Small tables with named rows and columns. After each table, cells are looked up by row and column.

Table San
         Suz  Gifiv  Zamake
Tuname   249    142      99
Dunemad  227    120     141
Gotam     43    171     115
Ris      100    195     122
Nabir    137    113      35
Gon      164     65      59
Kopug    152     84      96
Bubub    164    159     134
Gad      191    174     179
Rokide   115    137     132
Boz      152    222      96
Mim       88    103      61
Zod      133    115     101

Gifiv of Gotam is 171
Suz of Boz is 152
Suz of Nabir is 137
Zamake of Dunemad is 141
Zamake of Boz is 96
Suz of Mim is 88
Zamake of Gad is 179
Gifiv of Boz is 222
Zamake of Ris is 122
Gifiv of Mim is 103
Gifiv of Bubub is 159
Suz of Rokide is 115
Zamake of Mim is 61
Zamake of Bubub is 134
Suz of Kopug is 152
Suz of Ris is 100
Zamake of Gon is 59
Suz of Gon is 164
Which row has the largest Gifiv? Boz

Navutu
cols = Tov, Potala, Pano, Lov
Movef: [3.5, 2.7, 3.6, 3.7]
Seve: [3.6, 2.8, 2.7, 3.0]
Zudina: [3.0, 9.4, 3.3, 3.8]
Ralore: [3.2, 2.5, 3.4, 3.5]
Git: [3.4, 3.8, 4.2, 3.9]
Ven: [4.2, 0.1, 3.7, 2.8]
Divikub: [2.8, 1.8, 3.4, 3.9]

What is the Potala of Seve in Navutu? 2.8
What is the Tov of Divikub in Navutu? 2.8
What is the Potala of Movef in Navutu? 2.7
What is the Pano of Ralore in Navutu? 3.4
What is the Lov of Movef in Navutu? 3.7
What is the Pano of Movef in Navutu? 3.6
What is the Potala of Git in Navutu? 3.8
What is the Lov of Ven in Navutu? 2.8
What is the Tov of Ven in Navutu? 4.2
What is the Pano of Zudina in Navutu? 3.3
What is the Tov of Ralore in Navutu? 3.2
What is the Lov of Divikub in Navutu? 3.9
What is the Potala of Ralore in Navutu? 2.5
What is the Pano of Seve in Navutu? 2.7
What is the Lov of Zudina in Navutu? 3.8
What is the Potala of Divikub in Navutu? 1.8
What is the Potala of Ven in Navutu? 0.1
Which row has the largest Pano? Git

Tekam
fields: Zokerin, Bas, Gog, Mebaget, Bavige, Fabodar, Tik
Kup: [103, 115, 134, 158, 90, 129, 103]
Panafip: [94, 134, 86, 157, 125, 168, 128]
Tazeso: [112, 154, 73, 142, 83, 137, 109]
Bup: [132, 122, 133, 160, 157, 108, 83]
Suf: [122, 172, 125, 113, 122, 157, 159]
Nifuzed: [67, 147, 150, 123, 102, 212, 147]
Luteb: [158, 125, 87, 137, 126, 149, 88]
Gisov: [155, 154, 97, 130, 133, 174, 98]
Fipif: [109, 150, 189, 105, 96, 181, 100]
Tolo: [71, 119, 95, 132, 113, 91, 55]
Leb: [153, 119, 92, 138, 183, 185, 101]
Dorat: [90, 109, 115, 130, 136, 192, 130]

What is the Zokerin of Suf in Tekam?
122
What is the Bavige of Tazeso in Tekam?
83
What is the Bas of Suf in Tekam?
172
What is the Bas of Dorat in Tekam?
109
What is the Bas of Luteb in Tekam?
125
What is the Mebaget of Luteb in Tekam?
137
What is the Fabodar of Gisov in Tekam?
174
What is the Zokerin of Luteb in Tekam?
158
What is the Bavige of Nifuzed in Tekam?
102
What is the Tik of Bup in Tekam?
83
What is the Zokerin of Kup in Tekam?
103
What is the Mebaget of Dorat in Tekam?
130

Sop:
|  | Kiz | Rirulir | Fomapil | Pafe | Boget | Fikigu |
|---|---|---|---|---|---|---|
| Velu | 109 | 192 | 129 | 245 | 80 | 61 |
| Bifeso | 132 | 122 | 173 | 68 | 161 | 220 |
| Sife | 113 | 62 | 50 | 103 | 234 | 153 |
| Daf | 194 | 154 | 163 | 90 | 117 | 103 |
| Nolez | 91 | 31 | 139 | 152 | 91 | 122 |
| Guga | 129 | 72 | 110 | 176 | 149 | 105 |
| Gup | 118 | 138 | 159 | 125 | 66 | 111 |
| Noron | 136 | 129 | 64 | 164 | 118 | 57 |
| Movilu | 65 | 90 | 172 | 118 | 108 | 134 |
| Dif | 130 | 89 | 124 | 166 | 180 | 33 |
| Dinu | 169 | 199 | 153 | 151 | 142 | 170 |

Bifeso, Fomapil: 173
Movilu, Pafe: 118
Nolez, Boget: 91
Bifeso, Rirulir: 122
Movilu, Boget: 108
Noron, Kiz: 136
Nolez, Fikigu: 122
Sife, Rirulir: 62
Dif, Boget: 180

Mukefug =
,Vedufel,Tob,Desis,Nef,Sitokik,Nus,Fofu,Gusofam
Birod,167,148,105,114,163,180,160,143
Gozefa,64,113,171,86,44,119,116,167
Kef,127,138,201,201,187,162,167,157
Kavubi,64,74,182,80,42,112,100,101
Sokebek,95,89,91,240,38,180,185,127
Potisuf,153,158,162,228,184,149,189,140
Bif,115,151,201,198,177,140,139,127

Tob of Kef: 138
Tob of Kavubi: 74
Fofu of Sokebek: 185
Gusofam of Potisuf: 140
Sitokik of Sokebek: 38
Nef of Bif: 198
Gusofam of Bif: 127
Vedufel of Birod: 167
Nus of Birod: 180
Gusofam of Kavubi: 101
Gusofam of Kef: 157
Gusofam of Sokebek: 127

Lile =
         Vevopu  Buti  Kiz  Vupefe  Vefanuf  Rede
Tib         191   189  160     193      131   165
Lem          48   188  147      92      177   143
Dimake      120   195  107     180      134   175
Zefuvof     154   188  135     195      188   121
Kurokor      24    88  169     173      123   109
Vun         236   193  180      99       95   154
Noz         216   131  138     162      175   155

Dimake, Vefanuf => 134
Tib, Buti => 189
Kurokor, Vupefe => 173
Dimake, Vevopu => 120
Kurokor, Buti => 88
Vun, Vefanuf => 95
Noz, Kiz => 138
Lem, Buti => 188
Kurokor, Vefanuf => 123
Noz, Buti => 131
Row with the largest Vevopu: Vun

